Below is a small trained network, with its code and all its weights. Each question gives an input and a target symbol and asks what happens when units are switched off, that is, made to give their printed mean instead of their output.

import numpy as np


def w(rows, s, z=0):
    codes = np.array(rows[::2]) - 128.0
    scale = np.full(codes.shape[1], s)
    scale[-1] = z or s
    return codes * scale


def softmax(a):
    e = np.exp(a - a.max(-1, keepdims=True))
    return e / e.sum(-1, keepdims=True)


def log_softmax(a):
    a = a - a.max(-1, keepdims=True)
    return a - np.log(np.exp(a).sum(-1, keepdims=True))


def net(x, mask):
    ids = ['ΦΨεζημστ'.index(c) for c in x.split()]
    T = len(ids)
    res = E[ids] + P[:T]
    u = 0
    for l in range(3):
        r = res
        for j in range(2):
            rows = slice(2 * j, 2 * j + 2)
            q, k, v = (r @ M[l][rows].T for M in (Q, K, V))
            z = softmax(np.where(np.tri(T) > 0, q @ k.T / 2**0.5, -1e9)) @ v
            o = O[l][rows]
            res = res + np.where(mask[u + j], z, o[:, -1]) @ o[:, :-1]
        u += 2
    return log_softmax(res[-1] @ U[:, :-1].T + U[:, -1])


Q, K, V, O = {}, {}, {}, {}
E = w([
[162,122,196,151,52,124,124,179,179,157],'Φ',
[111,199,132,134,180,140,146,176,91,210],'Ψ',
[94,175,237,150,113,141,172,148,145,146],'ε',
[187,134,86,141,114,110,115,188,118,194],'ζ',
[88,142,189,106,116,57,135,68,149,126],'η',
[97,1,124,74,79,191,214,141,148,137],'μ',
[234,125,112,144,60,95,161,111,143,89],'σ',
[144,150,93,127,168,65,145,93,91,125],'τ',
],0.022)
P = w([
[110,126,178,145,102,106,159,140,119,138],'0',
[71,114,138,86,90,92,118,192,14,119],'1',
[104,103,136,182,84,125,119,118,105,123],'2',
[101,106,133,139,73,117,102,132,50,100],'3',
[154,104,167,46,162,50,206,253,157,75],'4',
[133,121,136,170,153,114,149,122,204,152],'5',
[153,108,157,117,169,85,180,180,207,119],'6',
[115,117,122,114,45,126,73,122,10,87],'7',
[115,155,122,184,104,145,112,62,153,161],'8',
[112,141,118,160,60,142,86,62,81,131],'9',
[172,126,141,77,208,65,194,184,225,128],'10',
[142,137,137,169,138,120,132,83,183,149],'11',
[152,123,153,144,181,101,153,129,232,152],'12',
[109,139,133,143,84,130,100,69,80,120],'13',
],0.017)
Q[0] = w([
[147,180,126,142,187,203,130,166,75,178],'L0H1',
[163,168,63,194,142,129,84,217,108,94],'L0H1',
[96,164,185,113,81,2,84,115,149,169],'L0H2',
[165,167,135,205,112,105,177,197,61,222],'L0H2',
],0.0081)
K[0] = w([
[132,181,149,158,180,151,97,158,117,107],'L0H1',
[172,186,66,143,105,2,44,149,168,170],'L0H1',
[63,108,131,107,90,115,195,99,133,120],'L0H2',
[181,110,130,129,136,186,165,146,85,199],'L0H2',
],0.0065)
V[0] = w([
[90,137,94,196,121,145,248,159,72,112],'L0H1',
[144,235,150,191,127,86,145,151,78,109],'L0H1',
[123,138,112,60,158,200,24,122,197,64],'L0H2',
[129,209,136,205,109,3,110,161,119,117],'L0H2',
],0.0057)
O[0] = w([
[168,179,183,72,156,163,125,61,128,124,181],'L0H1',
[72,179,159,176,135,92,109,175,155,9,176],'L0H1',
[152,110,155,46,131,194,147,117,168,62,2],'L0H2',
[169,199,166,105,161,126,74,86,143,128,204],'L0H2',
],0.011,0.0094)
Q[1] = w([
[122,109,182,113,148,192,7,72,100,149],'L1H1',
[114,134,120,103,119,187,205,133,156,74],'L1H1',
[138,180,254,178,127,51,96,170,112,113],'L1H2',
[113,177,148,233,144,126,20,203,139,139],'L1H2',
],0.0071)
K[1] = w([
[205,140,204,125,143,56,190,113,91,227],'L1H1',
[55,66,83,104,88,179,177,160,75,117],'L1H1',
[151,96,100,2,164,224,242,61,137,179],'L1H2',
[142,101,184,80,140,193,152,66,165,165],'L1H2',
],0.0061)
V[1] = w([
[81,164,55,102,72,88,78,132,206,164],'L1H1',
[96,83,105,139,118,158,254,88,93,164],'L1H1',
[136,91,145,162,148,159,163,163,108,61],'L1H2',
[124,77,145,74,99,144,157,104,62,191],'L1H2',
],0.0049)
O[1] = w([
[253,54,210,130,165,191,134,108,85,115,137],'L1H1',
[134,202,114,130,139,101,85,162,141,84,1],'L1H1',
[133,118,96,85,102,149,152,133,128,153,68],'L1H2',
[169,88,130,43,125,184,141,60,126,206,81],'L1H2',
],0.011,0.0067)
Q[2] = w([
[93,157,132,176,21,181,36,55,1,142],'L2H1',
[104,98,141,50,83,106,100,205,23,60],'L2H1',
[109,125,134,61,94,107,137,186,63,83],'L2H2',
[101,163,127,154,40,169,53,76,27,134],'L2H2',
],0.013)
K[2] = w([
[159,132,123,128,191,92,199,145,228,151],'L2H1',
[142,118,164,62,127,70,153,191,82,111],'L2H1',
[142,114,165,23,126,85,144,213,71,84],'L2H2',
[167,132,128,114,203,73,214,156,246,155],'L2H2',
],0.014)
V[2] = w([
[187,136,31,163,151,134,87,177,63,179],'L2H1',
[166,199,76,147,187,186,249,110,32,86],'L2H1',
[167,84,47,160,116,49,144,23,127,70],'L2H2',
[47,115,97,78,255,117,79,100,17,114],'L2H2',
],0.0078)
O[2] = w([
[82,96,181,192,118,106,71,130,57,73,112],'L2H1',
[97,151,109,159,52,9,91,115,204,150,124],'L2H1',
[106,164,135,78,38,146,131,142,51,97,193],'L2H2',
[165,208,104,225,110,191,146,123,99,165,1],'L2H2',
],0.013,0.0091)
U = w([
[144,188,94,80,141,77,138,174,247,165,69],'Φ',
[113,81,106,163,109,86,252,132,67,251,107],'Ψ',
[142,99,178,190,136,140,119,134,66,136,3],'ε',
[149,116,147,127,179,131,137,165,155,120,97],'ζ',
[106,170,116,94,93,73,146,207,162,127,187],'η',
[106,212,111,160,51,150,136,110,114,152,94],'μ',
[124,151,119,178,115,96,98,132,186,183,179],'σ',
[254,238,214,68,136,130,94,85,125,202,170],'τ',
],0.007,0.0048)

Each question gives the input, a string of symbols that net reads in full, and the target symbol t.
The units are the heads (2 rows each of Q, K, V and O). Each row of codes is followed by its name. A weight is (code - 128) times the scale printed after its matrix; where a second scale follows, it is the last column's (O and U).
mask holds one flag per head, layer by layer. A switched-off head (its flag False) gives its mean, the last column of its rows in O, instead of its output. The means were averaged over made-up inputs and are rounded, as every weight is.
A unit's drop is (log p(t) with every unit on - log p(t) with that unit switched off) / (log p(t) with every unit on - log p(t) with every unit switched off).
The circuit of an input: a set's keep is (log p(t) with only the set's units on - log p(t) with every unit switched off) / (log p(t) with every unit on - log p(t) with every unit switched off). Starting from all 6 units, units are removed one at a time, each time the one whose removal leaves the highest keep (on an exact tie, the one counted first), for as long as the keep stays at least 0.8.
units of the circuit, in order: the units of the circuit, biggest drop first
unit that matters most: the unit with the biggest drop
heads that matter: for each layer, one digit per head in row order, 1 if its drop is at least 0.15 and else 0, layers parted by /
drop when u is switched off: that unit's drop, to one decimal
input Ψ Φ η, target σ: units of the circuit, in order => L2H2
input η Ψ ε Ψ Ψ σ σ σ σ ζ Ψ ε ε, target ε: heads that matter => 00 / 00 / 10
input τ Φ Ψ Ψ Φ Φ ζ, target σ: units of the circuit, in order => L2H2, L2H1
input Ψ η τ Ψ Ψ μ σ, target Ψ: units of the circuit, in order => L0H1, L0H2
input σ Ψ σ σ σ σ σ σ Φ Ψ μ, target Ψ: heads that matter => 10 / 00 / 00
input ε η ζ σ σ, target τ: heads that matter => 00 / 00 / 11
input μ Ψ η Ψ ε η Ψ σ σ Φ σ μ, target η: units of the circuit, in order => L1H1, L0H2
input ε ζ Φ σ Ψ η, target ζ: heads that matter => 00 / 00 / 11
input ε τ σ Φ, target Φ: units of the circuit, in order => L2H1, L2H2
input Ψ Ψ τ ε Ψ ε σ, target Φ: units of the circuit, in order => L2H1, L0H1
input σ Ψ Ψ Ψ Ψ σ σ ε Ψ ζ ε, target Φ: units of the circuit, in order => L2H1, L0H1, L2H2
input σ Ψ Ψ ζ Ψ η σ Φ, target σ: heads that matter => 00 / 00 / 01
input μ σ σ σ ε Ψ τ σ η Ψ Ψ, target τ: heads that matter => 10 / 11 / 00
input η σ σ σ, target τ: heads that matter => 00 / 00 / 10
input σ ζ σ Ψ Ψ σ ε Ψ σ σ, target Φ: heads that matter => 00 / 00 / 11
input σ Ψ σ σ σ σ σ ε, target η: heads that matter => 00 / 00 / 01
input σ η μ η η σ σ η τ Ψ η Φ, target Ψ: unit that matters most => L0H2
input η Ψ Ψ Ψ η Ψ Φ Φ ε ε, target ζ: heads that matter => 00 / 00 / 11
input τ Ψ Φ μ Ψ ε, target Ψ: heads that matter => 11 / 00 / 00
input η ε Ψ ζ σ τ ε τ, target η: units of the circuit, in order => L2H2
input τ Ψ τ σ ζ Ψ, target μ: drop when L2H2 is switched off => 0.9
